X = [  1  80  45 -32  15 -21]
The 1st entry -> 1
The second entry from the right -> 15
What is the first entry from the right?
Answer: -21

Questions about the table below.
1) What is the top-left entry?
2) What is the third entry in reading order?
3) What is the last entry of the smallest entry's row?
4) What is the entry in the bottom-left corner?
5) What is the last entry, reading row by row?
6) What is the entry directly above the centre entry?
7) What is the entry just left of the centre entry?
8) What is the second entry from the end, reading row by row?
[[ -1 -10   0   8  36  16  -1]
 [ 14  10 -16  11   0   0  10]
 [-41 -13  12  -3  23  22  -9]
 [ 26 -24  45 -38 -28 -41 -27]
 [-39  -5  11  -7   0  12  -7]
 [-51 -12  14  -5  18  24 -10]
 [-28   5  -4   2  -3  12   2]
 [ 19 -27  53 -45 -34 -44 -32]
 [ 22  18 -30  21   4   4  18]
 [ 56  -8  11 -10 -10 -32  -6]
 [  9 -28  35 -21  13 -11 -22]
 [  7  49 -71  47  -6  22  44]
 [ 74   8  -7  -2 -27 -40   6]]
1) -1
2) 0
3) 44
4) 74
5) 6
6) -5
7) -4
8) -40

A =
157.926,-38.128,153.366,-79.824,30.961,145.881,-174.912,55.827
-61.153,-182.142,219.365,157.106,-17.103,-13.477,-69.724,9.668
6.339,-19.240,136.975,-22.633,87.392,224.414,-79.404,-24.377
131.056,270.382,-38.939,-173.682,38.407,41.126,4.044,117.871
67.504,-65.204,179.161,-40.662,-0.573,258.939,67.489,31.626
-9.158,-176.615,199.138,164.180,-76.426,-145.468,-55.413,79.746
-33.317,184.862,119.851,-173.364,71.669,277.948,142.646,55.704
53.800,55.035,66.280,-41.127,50.072,171.228,7.940,18.618
73.179,46.266,36.231,-34.024,-18.677,278.526,286.967,68.258
The entry in the bottom-left corner: 73.179
Read off the second entry from the end, reading row by row.
Answer: 286.967
The entry just left of -145.468 -> -76.426
Read off the entry directly below -41.127.
Answer: -34.024
Read off the third entry in reading order.
Answer: 153.366
Read off the top-left entry.
Answer: 157.926
The top-right entry -> 55.827
Read off the entry just left of -174.912.
Answer: 145.881
The entry directly above 131.056 -> 6.339
Read off the entry directly above -76.426.
Answer: -0.573
The entry just left of -34.024: 36.231
The bottom entry of the column that holds the smallest entry -> 46.266
Read off the smallest entry in the first column.
Answer: -61.153
Read off the third largest entry.
Answer: 277.948
Read off the smallest entry in the last column.
Answer: -24.377
The last entry, reading row by row: 68.258
Read off the second smallest entry.
Answer: -176.615
Read off the last entry in the row that holds the smallest entry.
Answer: 9.668
Read off the entry directly above the largest entry.
Answer: 7.940
Read off the entry directly above 46.266.
Answer: 55.035
The top entry of the column that holds the smallest entry is -38.128
The third-last entry, reading row by row -> 278.526
Read off the third entry on the main diagonal.
Answer: 136.975
The entry directly above 31.626 is 117.871
Read off the top entry of the column that holds the largest entry.
Answer: -174.912
The entry directly below 153.366 -> 219.365
The entry just right of -22.633: 87.392
Read off the entry directly below 87.392.
Answer: 38.407
Read off the entry directly below -19.240.
Answer: 270.382

Questions about the array below.
1) Give the entry just right of -34.
2) Give the entry just right of the smallest entry.
3) Give the entry directly above 26.
4) Give the top-right entry.
5) Give the entry directly above the smallest entry.
6) Give the largest entry.
7) Give the entry just right of 53.
8) Give the second entry from the end, reading row by row.
[[56, 12, -23, 8],
 [30, -36, 9, -8],
 [-75, 60, 53, 26],
 [67, 10, 75, 68],
 [-13, -73, -34, -28],
 [58, 17, -27, 4],
 [51, 63, -27, -12]]
1) -28
2) 60
3) -8
4) 8
5) 30
6) 75
7) 26
8) -27

B = [[-34, -16, 11, 18, -2, 13], [26, 24, -3, -27, -5, -13], [-32, -18, 6, 32, -2, 4], [28, -25, -7, -27, 40, 43], [-17, 48, 26, -10, -40, -22], [-28, 54, 19, 20, -63, -56], [-13, 78, 19, -4, -71, -69], [-42, -11, 8, 34, -17, -9]]
Read off the entry just right of -5.
Answer: -13
Read off the entry just left of 6.
Answer: -18
Read off the entry just right of 6.
Answer: 32
The entry just left of the largest entry is -13
Read off the entry just right of 8.
Answer: 34
Read off the entry just left of -7.
Answer: -25
The entry just right of the smallest entry: -69
The entry just right of 20 -> -63

Questions about the grid below. Indices start at 0.
1) What is the entry in the bottom-left corner?
2) What is the entry at row 2, column 0?
3) What is the minimum?
4) What is the entry just left of the smallest entry?
5) What is the largest entry?
6) What is the entry directly below 707?
7) What is the entry directly below 843?
8) What is the entry just left of 779?
[[560 527 649 843 707 458 488 538 460 605 329]
 [633 673 384 653 539 283 500 445 792 590 670]
 [702 627 334 793 665 550 528 524 779 420 570]
 [511 579 760 550 618 377 330 676 284 588 313]
 [578 541 636 248 526 412 392 605 290 806 537]]
1) 578
2) 702
3) 248
4) 636
5) 843
6) 539
7) 653
8) 524
